Below are the code and all the weights of a small trained network. Each question names an input and a class and asks about switching units off, where a switched-off unit gives its printed mean instead of its output.

import numpy as np


def w(rows, s, z=0):
    codes = np.array(rows[::2]) - 128.0
    scale = np.full(codes.shape[1], s)
    scale[-1] = z or s
    return codes * scale


def norm(h):
    return h / np.sqrt((h * h).mean(-1, keepdims=True) + 1e-5)


def f(y):
    return y / 2 * (1 + np.tanh(0.7978845608 * (y + 0.044715 * y**3)))


def log_softmax(a):
    a = a - a.max(-1, keepdims=True)
    return a - np.log(np.exp(a).sum(-1, keepdims=True))


def net(x, mask):
    res = np.array(x, float).reshape(1, 3) / 4 @ E
    u = 0
    for l in range(2):
        y = f(norm(res) @ A[l][:, :-1].T + A[l][:, -1])
        res = res + np.where(mask[u : u + 6], y, B[l][:, -1]) @ B[l][:, :-1]
        u += 6
    return log_softmax(norm(res)[-1] @ U[:, :-1].T + U[:, -1])


A, B = {}, {}
E = w([
[207,121,114,88,105,110,164],'x0',
[130,83,63,106,253,164,93],'x1',
[76,78,77,58,118,153,157],'x2',
],0.0066)
A[0] = w([
[189,147,162,210,170,133,74,48],'L0N0',
[1,145,142,163,99,125,109,234],'L0N1',
[149,131,108,73,80,123,144,42],'L0N2',
[52,152,128,154,155,113,95,7],'L0N3',
[70,120,129,90,188,141,124,187],'L0N4',
[148,135,156,189,101,110,111,94],'L0N5',
],0.013,0.0017)
B[0] = w([
[135,157,97,199,190,61,223,240],'L0N0',
[34,54,173,242,40,114,106,254],'L0N1',
[96,72,166,112,147,111,219,169],'L0N2',
[194,64,178,72,204,247,237,192],'L0N3',
[149,139,148,156,96,90,21,219],'L0N4',
[127,192,66,62,176,235,63,195],'L0N5',
],0.012,0.0083)
A[1] = w([
[147,80,248,18,61,180,175,155],'L1N0',
[157,227,152,88,97,116,100,6],'L1N1',
[143,177,75,86,121,33,235,157],'L1N2',
[148,136,239,163,106,145,200,37],'L1N3',
[85,229,86,164,93,200,75,132],'L1N4',
[233,120,130,114,212,122,37,230],'L1N5',
],0.013,0.0017)
B[1] = w([
[172,53,27,71,50,10,38,220],'L1N0',
[145,106,170,220,67,209,132,148],'L1N1',
[116,225,24,102,82,145,184,255],'L1N2',
[169,105,156,122,205,159,161,215],'L1N3',
[206,157,209,68,186,13,136,195],'L1N4',
[56,135,94,53,154,245,88,238],'L1N5',
],0.012,0.0085)
U = w([
[189,160,147,118,63,105,114,65],'0',
[173,193,216,138,160,34,136,116],'1',
[136,129,139,125,109,138,150,3],'2',
[115,101,177,223,201,178,214,129],'3',
[153,81,28,74,58,40,134,162],'4',
[154,249,38,119,171,159,216,155],'5',
[76,110,89,73,146,211,49,176],'6',
[83,40,181,190,37,103,78,186],'7',
],0.013,0.0051)

Each question gives the input, the list of numbers given to net, and the class t.
The units are the neurons (one row each of A and B). Each row of codes is followed by its name. A weight is (code - 128) times the scale printed after its matrix; where a second scale follows, it is the last column's (A, B and U).
mask holds one flag per neuron, layer by layer. A switched-off neuron (its flag False) gives its mean, the last column of its row in B, instead of its output. The means were averaged over made-up inputs and are rounded, as every weight is.
A unit's drop is (log p(t) with every unit on - log p(t) with that unit switched off) / (log p(t) with every unit on - log p(t) with every unit switched off).
The circuit of an input: a set's keep is (log p(t) with only the set's units on - log p(t) with every unit switched off) / (log p(t) with every unit on - log p(t) with every unit switched off). Starting from all 12 units, units are removed one at a time, each time the one whose removal leaves the highest keep (on an exact tie, the one counted first), for as long as the keep stays at least 0.8.
circuit, biggest first: the units of the circuit, biggest drop first
k most important neurons: the k neurons with the biggest drops, biggest first
k most important neurons of layer l: the k neurons of layer l with the biggest drops, biggest first
input [-3,-5,-8], class 1: 2 most important neurons -> L0N5, L1N4
input [-2,-6,0], class 7: 4 most important neurons -> L0N1, L0N0, L1N2, L1N3
input [-1,-5,7], class 7: most important neuron -> L0N1
input [-7,0,-1], class 3: 3 most important neurons -> L0N3, L1N3, L0N0
input [0,0,7], class 7: 3 most important neurons -> L0N3, L1N2, L0N4
input [-5,-1,-1], class 3: 2 most important neurons -> L0N3, L1N3
input [6,-2,-3], class 5: 2 most important neurons -> L0N1, L0N3
input [-3,-2,-4], class 1: 2 most important neurons -> L0N5, L1N4
input [-4,-7,-7], class 1: circuit, biggest first -> L1N4, L0N5
input [-6,-4,3], class 7: 2 most important neurons -> L0N1, L0N0
input [-7,-2,0], class 7: 2 most important neurons -> L0N1, L0N0
input [5,4,6], class 6: circuit, biggest first -> L0N1, L0N0, L1N5
input [-6,2,-1], class 3: 3 most important neurons -> L0N3, L1N3, L0N0
input [-8,4,-2], class 3: circuit, biggest first -> L0N3
input [-5,-4,-3], class 3: 2 most important neurons of layer 0 -> L0N1, L0N3
input [-7,-2,-7], class 3: 2 most important neurons of layer 0 -> L0N1, L0N3
input [1,-2,-1], class 1: 2 most important neurons of layer 0 -> L0N5, L0N3
input [5,-5,-5], class 5: 2 most important neurons of layer 0 -> L0N1, L0N4
input [-4,7,-6], class 5: 2 most important neurons of layer 0 -> L0N1, L0N0
input [-4,-8,7], class 7: circuit, biggest first -> L0N1
input [8,-5,-5], class 5: 2 most important neurons of layer 0 -> L0N1, L0N3
